Each row of numbers belongs to one of the elements below and depends on some of the facts about them. Some rows are named. Which element is each other row?

Some rows with their names:
[ -4   5   6   1   6  -2  -6  -2  -1 -13  -4  -6   9  -2  12  -8   6  16
   0  -1 -11   9   4  25   7   1 -19   1   4   3   5   0  11   1  -7   4
  -8]: skavan
[  1   3  -3   0  -6   9  -6   1   4  -9   5  -1  16   4  16 -15  -1   8
  -4   0 -10   2  -9  25   5   0 -22   1   7   5  -3   3   7   0   1 -11
  -7]: vaplol
[ -6  15 -21   6  17 -19  -1 -22   0  17   3  11  -6   7  -2  16  -9 -39
  -6  12  13  18  19 -18 -12  11  19  27 -30  -7   6  -5  12   4 -18  -1
 -28]: zofum
[ -6  11   7  -2   3   6  -6  23   1   2 -12  -3  -6 -11   1   2  -4  13
  -6   1  -3  -9   0   2  10  14   3   5  14  -6  10  -2   1   1  -2  11
  15]: zedrek
[  0   9   6 -14  -4  16  -2  18 -10   4  -8 -12  -9  -7  -9   8  16  26
  -6 -10 -12  -9  -4 -10  11  10  12   1  11   8   4  -3   0   7   6   8
   1]: klazar
[  8  21 -16   1  -6 -19  -3 -12 -12  -6  -6  10  33 -16   5 -19  21   6
 -13   6 -10   5  -2  -1  12  11  -8  17   4  25  -5  20  -2  19 -14 -10
 -15]: nedas
[  0   8   0 -28   5  19   2 -16 -21   2  16 -32   0   0  -5   5  45  32
 -15 -14 -28   6  -7   0  20 -15  11 -16  -5  16   1 -10  10  10  14 -21
 -25]: trotrim
[  9  25  30  10  15   5  15  -2  28   6 -28 -16  -6  -6  12   6  -6 -39
  -9  21 -29   2 -14  -5  -6  -9  33 -17 -17 -15 -34   7 -38  14 -22  53
  29]: vapen
[ -6   4   4   1   8  -8   2  -2  -8 -15   7  -7   5   4  12  -7  12  17
  -6   4 -10   7  -1  26   2  -6 -25  -4  12  -1  10  -9   9  -5  -1   5
   0]: staro
[ 13 -19  -2  22  -5   4   5  -5  -4  -7 -32   6  -1  -4   3  -5   9   8
  11   4 -18  -4  -1   7 -10   4   5 -16  -6  -4  -2  -8   0   7   3  13
  14]: stofak
[  2  -5   2   0  -5   6  -6   6  14   7   0  12   1   1  -5   8   7  -3
   1 -10  -3  -8  -4  -1 -18  -9  -8  -2  -4  11  17 -13  14  -2  -8   6
 -19]: pidrak
[-16   9  -2 -10  11   9  -5  18  -6  -4  -1 -13 -20  -9  -5  10   2  22
  -4   4  11  -5  15  -1  24   5   8   6   5 -18  23 -10  13   6   1  10
  18]: vuflin
[-12  -5   9 -12 -15  20   1  10  13 -20  -2   3   4  22  22 -13 -18  11
   5  -5 -11  20  -1  39   4 -10 -17  17   2   2 -12  31   2   2  26   2
 -29]: tezer
[ -8 -17  49  13 -11  -6 -58  18   3   6 -24  -6   1  -1 -31   2  -9   0
  -9   8   4  24  18 -12  27  27  16 -11  32 -10   9 -21 -19  -3  -2 -24
 -11]: trete
[-10   4  -6 -23  15   8   7 -11  10  13  18 -24 -27  -2 -10  35  -7 -10
 -10   5  15   8   7 -16  -1 -25  16  -3 -36 -15  23 -17  24  12   6  -3
 -23]: drusak
[  7   0  -3   2  10   2 -11   0  17  16   7  19   7 -16  -4   2   2  11
  -1 -19  10  -6 -14   0 -19  -2  -5  -3   1   7  17  -4  16 -10  -1  16
 -11]: pudro
[ -6 -11  -1   0  -1   6  -9   6  13  14  -2  13  -2  -3  -3  12   1  -3
  -5 -10  -4  -3  -5  -1 -15  -3 -12   2  -1   7  14 -17  11  -3 -11   4
 -13]: trigrun

How the elements are related:
Φ: points at; ρ: belongs to class
bobil -Φ-> tezer; bobil -Φ-> flosos; bobil -Φ-> brisis; bramul -Φ-> bredos
bramul -Φ-> plitor; bramul -Φ-> skavan; bramul -Φ-> triketil; bramul -Φ-> redrum
bramul -Φ-> brisis; bramul -Φ-> didruran; brutruk -Φ-> tezer; brutruk -Φ-> flistol
brutruk -Φ-> pavos; buste -Φ-> klazar; buste -Φ-> muflastis; buste -Φ-> trotrim
buste -Φ-> votipel; buste -Φ-> tritin; digru -Φ-> gribrer; digru -Φ-> trete
digru -Φ-> gudostur; digru -Φ-> klere; drusak -Φ-> vuflin; drusak -Φ-> tritin
fedur -Φ-> nedas; fedur -Φ-> grubrik; fedur -Φ-> gustaklus; fedur -Φ-> steser
fedur -Φ-> dolil; filis -Φ-> tuklinam; filis -Φ-> tezer; filis -Φ-> stidrem
filis -Φ-> vaplol; fube -Φ-> tuklinam; fube -Φ-> giplam; goklu -Φ-> simumul
grelo -Φ-> nefupo; grelo -Φ-> vuflin; grelo -Φ-> triplik; grelo -Φ-> grasi
grelo -Φ-> vastom; grelo -Φ-> lenal; grikes -Φ-> nebir; kabren -Φ-> bota
kabren -Φ-> kleskeso; kabren -Φ-> klere; mirastes -Φ-> pudro; mirastes -Φ-> simumul
mirastes -Φ-> dolil; mirastes -Φ-> klere; mugra -Φ-> sido; mugra -Φ-> tozu
mugra -Φ-> klogritek; nuda -Φ-> stetram; nuda -Φ-> kleskeso; nuda -Φ-> refos
nuda -Φ-> maduk; penan -Φ-> nedas; penan -Φ-> klogritek; penan -Φ-> pafos
penan -Φ-> tregok; plaskon -Φ-> nedas; plaskon -Φ-> tasun; plaskon -Φ-> bredos
plaskon -Φ-> grasi; plaskon -Φ-> giplam; redes -Φ-> trotrim; ruvogror -Φ-> trete
silel -Φ-> beflosto; silel -Φ-> zedrek; silel -Φ-> soza; silel -Φ-> didruran
sistoflo -Φ-> pavos; stabukli -Φ-> fluklom; stabukli -Φ-> tasun; stabukli -Φ-> pafos
stabukli -Φ-> flepi; stabukli -Φ-> lenal; stazo -Φ-> flerol; stazo -Φ-> sido
stazo -Φ-> vastom; stazo -Φ-> soza; stoski -Φ-> drefliflol; stoski -Φ-> fluklom
suno -Φ-> sido; suno -Φ-> graka; suno -Φ-> triplik; tagon -Φ-> pite
tagon -Φ-> staro; tagon -Φ-> fogili; tagon -Φ-> vastom; tagon -Φ-> nuza
taplu -Φ-> tuklinam; taplu -Φ-> bagik; taplu -Φ-> gugrin; taplu -Φ-> maduk
tobo -Φ-> plemim; tobo -Φ-> stetram; tobo -Φ-> fogili; tobo -Φ-> flepi
trafom -Φ-> vobruk; trafom -Φ-> bibrofler; trafom -Φ-> fudun; trafom -Φ-> gruren
trapler -Φ-> votipel; trapler -Φ-> supo; vapen -Φ-> stakur; vapen -Φ-> skebi
vapen -Φ-> stofak; vapen -Φ-> nebir; vapen -Φ-> supo; zelosta -Φ-> pidrak
zelosta -Φ-> brinik; zofum -Φ-> tasun; zofum -Φ-> bitrun; zofum -Φ-> riskin
bagik -ρ-> a; beflosto -ρ-> b; bibrofler -ρ-> c; bitrun -ρ-> b
bobil -ρ-> b; bramul -ρ-> c; bredos -ρ-> a; brinik -ρ-> b
brisis -ρ-> a; brovor -ρ-> c; brutruk -ρ-> c; buste -ρ-> a
didruran -ρ-> c; digru -ρ-> b; dolil -ρ-> b; drusak -ρ-> a
fedur -ρ-> a; filis -ρ-> c; flepi -ρ-> a; flerol -ρ-> c
flistol -ρ-> b; flosos -ρ-> b; fogili -ρ-> a; fube -ρ-> a
giplam -ρ-> c; goklu -ρ-> b; graka -ρ-> b; grasi -ρ-> a
grelo -ρ-> c; gribrer -ρ-> c; grikes -ρ-> a; gudostur -ρ-> a
kabren -ρ-> b; klazar -ρ-> b; klere -ρ-> c; kleskeso -ρ-> c
klogritek -ρ-> b; lenal -ρ-> a; maduk -ρ-> a; muflastis -ρ-> c
mugra -ρ-> b; nebir -ρ-> b; nedas -ρ-> c; nuda -ρ-> a
pavos -ρ-> c; penan -ρ-> c; pidrak -ρ-> a; pite -ρ-> b
plitor -ρ-> c; pudro -ρ-> a; redrum -ρ-> b; refos -ρ-> a
riskin -ρ-> b; ruvogror -ρ-> c; sido -ρ-> a; silel -ρ-> b
simumul -ρ-> c; sistoflo -ρ-> b; skavan -ρ-> c; skebi -ρ-> c
soza -ρ-> c; stabukli -ρ-> c; stakur -ρ-> c; staro -ρ-> c
stazo -ρ-> b; steser -ρ-> b; stidrem -ρ-> a; suno -ρ-> c
tagon -ρ-> b; tasun -ρ-> c; testu -ρ-> b; tezer -ρ-> c
tobo -ρ-> c; trafom -ρ-> c; trapler -ρ-> a; tregok -ρ-> a
trete -ρ-> b; trigrun -ρ-> a; triketil -ρ-> c; triplik -ρ-> b
trotrim -ρ-> c; tuklinam -ρ-> c; vapen -ρ-> b; vaplol -ρ-> c
vobruk -ρ-> c; votipel -ρ-> a; vuflin -ρ-> b; zedrek -ρ-> b
zofum -ρ-> a

Which element is each row?
No name comes twice in this set of rows, the named rows included.
[-15  13  11 -16  14   0   2  11  13  -7   1 -15 -19  -9   2  15 -32 -16
  -1  16  21   6  18  -5  20  -6   5   0  -3 -23   8   7  -5   6  -1  23
  26] | silel
[ -4  30 -22   8  23 -36   9 -20 -31   3  26   6  -1  23  10   3   7 -29
  -2  38  -2  29  28  -7   2  16  18  35 -18  -5  -7   4  -5 -14  -9 -11
 -18] | stabukli
[-10   1  10 -32   1 -20  16  12   3  -6   1 -10 -25  -8   1  25 -36 -18
   1  22  25 -11  18 -27  24 -28 -26  -7  13 -10   7  10 -24  -1 -12   0
  47] | stazo
[ 10  -1  21  11  19 -18 -36  -9   3   1  17  -9  29 -13  -6 -24  14  17
  -4  -6  21  11  -8   9   1   2  -2 -22  26   0  -1   9  -3 -23  15  -7
 -18] | klere
[  0 -26 -12  -4   8  -7  13  -2 -10 -18 -11   2 -22   6   5   8  -4  10
  15  10  10  -9  12   2  -1  -7 -15  -2   3 -21  20 -14   9  -1  -3  -1
  40] | vastom
[  1  -7  -5  15   1   9  16 -11   0  22  58   1   7  22  -3  13 -14 -45
  -6 -12  10 -20 -18 -17 -29  -3  -1  -5  -3   1 -20 -24 -13 -48   6 -14
  -3] | nuda
[ -5  17  -8   5  22 -17  17 -11 -20   3  51 -11   0  35  14  -2   6 -31
   1  20   2   2   5   6 -12   1   0  11  -5 -11 -18 -12 -10 -40   9  -8
   6] | tobo
[  7  16   1   3  12  -3  -9  21   7  10  -5   4   7 -25  -6  -7   0  25
  -4 -16  14 -18 -10 -11   8  13  15   2  10  10   5  16 -11  -4   8  20
  10] | dolil
[  9  22 -16  -4  -6 -35  16 -21 -18   2   7   8  27   0  -4  -6  12 -22
  -4  17  -7  11  12 -28  10 -10   3  14  -5  27 -26  39 -23  19 -16 -30
 -17] | penan
[  1   2  -1 -10 -29 -14   4  17 -10   4 -12  12   8 -13 -10   2   8   3
   1  -1 -15 -18  -6 -29  12  -2   1   8  26  35  -6  21 -34  11  -9  -5
  13] | klogritek
[-15  12  -9 -24  29 -15  15 -15  -8 -23  24 -22 -14   7   8  14 -20 -16
   0  30  23  15  33   3  21 -21 -17   3 -16 -22  16  -7  11   3  -3 -12
   8] | grelo
[-22  -4   9 -22 -16   2  -2  18  -6 -14   0  11  -9  38  18 -18  16  16
  13  -7 -30   8   2  30  -7 -19  -4  17   5  17 -11  43 -18 -15  33   8
 -48] | pavos
[ -5  17   7  -6  16  -9  -1 -11   9 -16   4 -11  -3  -4  10  -1 -25 -13
   7  19  17  28  14  21  15  -4  -9   6 -15 -24  -4  14  10  14   2   3
 -12] | bramul
[-13  10   0  -9  19   2  12  18  -1  -4  18 -13 -26  12   7  21 -20 -18
   2  18  17 -13  15 -10   9  -6   6   3   4 -24   2  -8  -9 -22   7  13
  32] | tagon

The same elements again, as new rows of numbers:
Known rows:
[-12  -4   8   8  -9  18   0 -11  -1 -17  -8   7  -6  -6 -16  -7 -30   7
 -11  -5  -1   9   9  -4 -16  -1   0   1  10  19 -19  10   9   0  -7  10]: pafos
[-14   4  17   4   2  -3  -4 -20  -8   7   2   9   5 -15  -2 -12 -29   0
  -4   1  -2   8  18   7 -10   9   1  -3  10   6  -1   6  24  -3   5  11]: stoski
[-23   2  19  -9 -26  -9   4   2  -9   7 -20  -5  -7 -14   5 -12 -23 -17
  -2 -12  45   0   9  17  -5   1   5  -7   3  -1  20   1  36  14   6  -7]: tagon
[ -8  25   8   0   2  -1  -3 -13  -3 -23   9  -2  -5 -11   8   8  13  -1
  -6  -9   1  -5  17   6  -5 -13   1  -8  15   1 -11  12  11  -1  -8   5]: trigrun
[ -7  36 -29   8  24   5   5  -4   3 -38  24 -17   5 -15   2  11  21   2
  -9 -10  -8 -21   2  -7  -1 -12  -3 -10  -6  16 -14  11  -5  -2 -18   5]: brisis
[ -4  -2 -38   9  -9   0  10   3   1 -33   2 -18 -11  -9  -5  -4  35   3
   0   0   1  -3  -4  -1  -7  -7  -6   0  -6  16   4  -2  -8 -10 -18   4]: didruran
[ -3   9   5  -4  18  -1   4 -12  -8 -12   5  -4  -7 -11   7  -3 -14   6
  -5  -3   6   0   4   5  -4   3   4  -2   6   4  -2  10  12  -7   6  11]: nobri
[  0 -13 -40  12  23  -8   7   6  -1 -34  29  -6  -7 -16  -7   6  -1   2
  -9 -10  -4 -20   1 -15  -3   1 -10  -7  -2  12 -19  10 -20  -3  -2  10]: tezer
[  4  12  -6 -15  -8  -3   5   4  -6   0 -10  -6  -6 -11   6   3 -22  -6
  -6 -12  -1   1   1   1 -17   4   6  -3   1  -2  11  10  20   1   1   8]: testu
[  6  -3 -19 -17  -7   4   9   0  -7 -18 -23 -18 -13  -3   3   9 -17  -7
 -10  -8 -17 -11  -2 -12 -13  -5  11   2  17   9  18  13   5   5   0   7]: trete
[ -3  11   8  -7  20  -9   2 -14 -11   7  12   0  -4 -16   8 -12  12   1
  -5   1  -9  -3  12   9  -2   6   7  -1   7  -1   9   9  26  -8   6  10]: zelosta
[ -4  -7 -14   9 -19  12   6 -10   1 -25  -9   4 -10  -3 -27  -7 -30   5
  -4   0 -17   5  10 -17 -26  -6  -9   2   4  27  -4   7 -13  -7 -26  14]: nedas
[-11 -20 -14  10 -11  10   4   1   1 -21   1   9 -10  -4 -29  -7 -34   6
  -4  -5 -11  13   7 -16 -22   0 -11   0   3  19 -16   5 -10 -10 -22  14]: tasun
[  5  26 -29 -13  30   4   7  -5  -3  -3 -12 -16 -14  -6   8   5 -36  -9
  -1 -10  49   4   2  17 -34   3   1  -5   4  -5  -4   7  -9 -11  -8  11]: klazar
[  0   8   1 -16 -11   5   1 -26  -8 -38 -15  -8 -11  -5   6  13  27  -6
  -8 -12 -22 -13  17  -5  -5 -23   5  -6  30  11   4  13   1   5   0   2]: gudostur
[-27 -13  17  10 -24 -11  -5 -14  -8   8  -8  15   4 -11  -8 -13 -24 -10
   2   3  -3  11  26   4 -11   7  -8  -4   9  12   5  -3  27  -9 -10  13]: stabukli
[-24  18   2   8 -19  18  -4 -13   4 -25  -8   5  -8  -3   1   4 -31   5
  -4  -6  24   5  17   6 -18 -24  -3 -10  12  11 -28  12  17   4 -21   3]: lenal

Name these rows:
No name comes twice in this set of rows, the named rows included.
[-21  35  15   6  -1  -3  -9 -25  -4   5   8  12  12 -15   1 -11 -12  -5
  -5  -7  -3   2  25   3 -10   5   1 -10  11   6 -12   8  27  -3 -15  13] | zofum
[-11   6   3   0  -7  15   5  -6  -1 -20  -8  -5 -11  -5   0  -5 -21   9
  -4   2  12   8   3   9  -7  -9   8   1   4  12  -8   7  20  -4  -7   7] | tozu
[-13   1  -6   5  -4  14   6 -10  -1 -25 -13  -3 -11  -5   4 -11 -39   4
  -3  -2  38   9   4  14  -6  -8   0  -2   3  12 -11   7  21  -4  -4   7] | nefupo
[-14  33  10   6 -13  13  -5 -22   1 -23  -4   5   2  -5  -3   3 -20   6
  -6  -4  -9   4  20  -7 -19 -14   5  -6  14  15 -12  11  13  -3 -20   9] | tregok
[  3  -6  14 -18  -7 -11   6 -10 -14   6 -26 -14  -5 -11   6  -9  -9 -19
  -7 -11 -10 -21  11  -2  -2   4   6  -6  25   9  35  11  36  14   8   7] | kabren
[-10 -15 -20  14  -5  -1   3   2   0 -27   7   0  -8  -9 -20  -6 -31  -1
  -4  -6  -5   3   7 -15 -14   0 -11  -3  -1  19 -15   6 -10  -4 -16  14] | giplam
[  4  33  -1 -14  45 -12   1 -15 -12   5   2 -11  -4 -17   9  -9 -13 -16
   2 -12  37   1  11  16 -24  12   9  -9   2  -6  17   1  19 -14   5  15] | vapen
[-14  -3  -3  -6 -20   6   8   6  -2 -10 -22 -10 -15  -7   4   2 -33  -6
  -5 -14  41   1  -3  10 -12 -10   4  -1   4   5  -4   7  30  18   3  -7] | pite
[-19  25  14  10  18 -11  -7 -17  -3  -9  15   2  18 -20   3  -1  -7 -10
  -9  -6  -5 -21  21  -4  -3   1  -9 -13   9   7  -9  10  23   3  -6  10] | fube
[ -5 -14 -14   5  -5  -9   5  -2  -9 -12   5   3 -13 -11   2  -7  12   0
  -1  -5  -5   4   8   0  -9   0  -5  -1   6   3  -7   4  -2 -16  -3   8] | brovor
[  6   4   8 -17  -7 -11   5 -17 -14   4 -25 -13  -1  -9   7  -8  21 -19
  -4 -11 -20 -14  13  -2  -6   9  11  -2  21   7  37   8  31   5   5   4] | digru
[  1   0  16 -17  11  -6   4 -33 -14  -1 -21  -7   5  -8   8 -12  20 -11
  -5   1 -15  -7  22  -2  -3   8  10  -3  23  17  34   9  21  -3   3  15] | mirastes
[-12 -13  19   5  27 -14  -2  -8 -13   1  10  -3  11 -19   7 -11 -23 -14
 -11 -10   4 -24  17   6  -1   7  -8 -11   9   6  -1  12  25  10  13  16] | taplu
[ -6  16  -9   9  21  -6  -3  -3   1 -35  29  -2   5 -18   2  16  -8  -2
 -13 -14 -10 -24  10  -8  -5 -10  -6 -11   0   5 -25  13   0   6  -3   5] | stidrem

The same elements again, as new rows of numbers:
Some elements and their rows:
[ 40  18 -25   9  19 -40   6  46  18  11 -22  26 -25]: nedas
[ 39   7   9  44 -15 -54  20  14 -25  12   8  22 -33]: plaskon
[ 37  12  12   4   8 -48 -26   8   0  33   7  30 -16]: skebi
[ 21  15 -17   7  -3 -22   6  10  16  30  -1 -11 -32]: trete
[ 30  -3 -18  21  15  -5  13  51  11   4 -16  28 -27]: tregok
[ 27  -9   4  33   2 -46  24  20  -1  30   7  13 -31]: drefliflol
[ 26  -5 -33   6  -6 -31  31  40  10  -5 -13   6 -24]: klogritek
[ 33  -3  -5  10  -4 -40  10  11   7  19  21   6 -26]: nebir
[ 22   0  15  18   0 -13 -17  21  12  -4  -8  15 -28]: stidrem
[ 21  11  16  20   9   3 -16  17   7  27   2  16 -29]: refos
[ 28  33   2   1   5 -26 -34   9  12  41  -9  13 -34]: gribrer
[  8 -29  14  33 -22 -44 -17  -2 -15  48   9   5 -34]: zelosta
[ 30  -2  10  27   0 -58  16  13  13  42  30  14 -28]: supo
[ 34 -16 -10  26  -4 -26  27  27   7  30  -4   1 -36]: fudun
[ 18  18   5  -3   4 -48  -2   3  12  44 -22  25 -24]: muflastis
[ 28  30   4  10 -19 -24 -15  -1 -20  21   9   2 -40]: kabren
[ 27  10  15  20  13  -4 -13  17  13  18   4  15 -28]: maduk

Name these rows:
No name comes twice in this set of rows, the named rows included.
[ 33 -13   4  36 -14 -46  10  15 -18  28   6  17 -37] | stoski
[ 26  -2 -21  14 -22 -27  18  31 -17  -6 -11  18 -31] | mugra
[ 17   5  10  26 -21 -56  19  -4  -6  50   6  17 -36] | redes
[ 33  -8  11  24   6 -16 -27  14 -13  30  19  35 -26] | grikes
[ 10   6  -7  -2 -12 -44  33  -3  10  35  -7   7 -28] | klazar
[ 17   5  12  16 -14 -16   2   1 -14  42  -8  39 -27] | buste

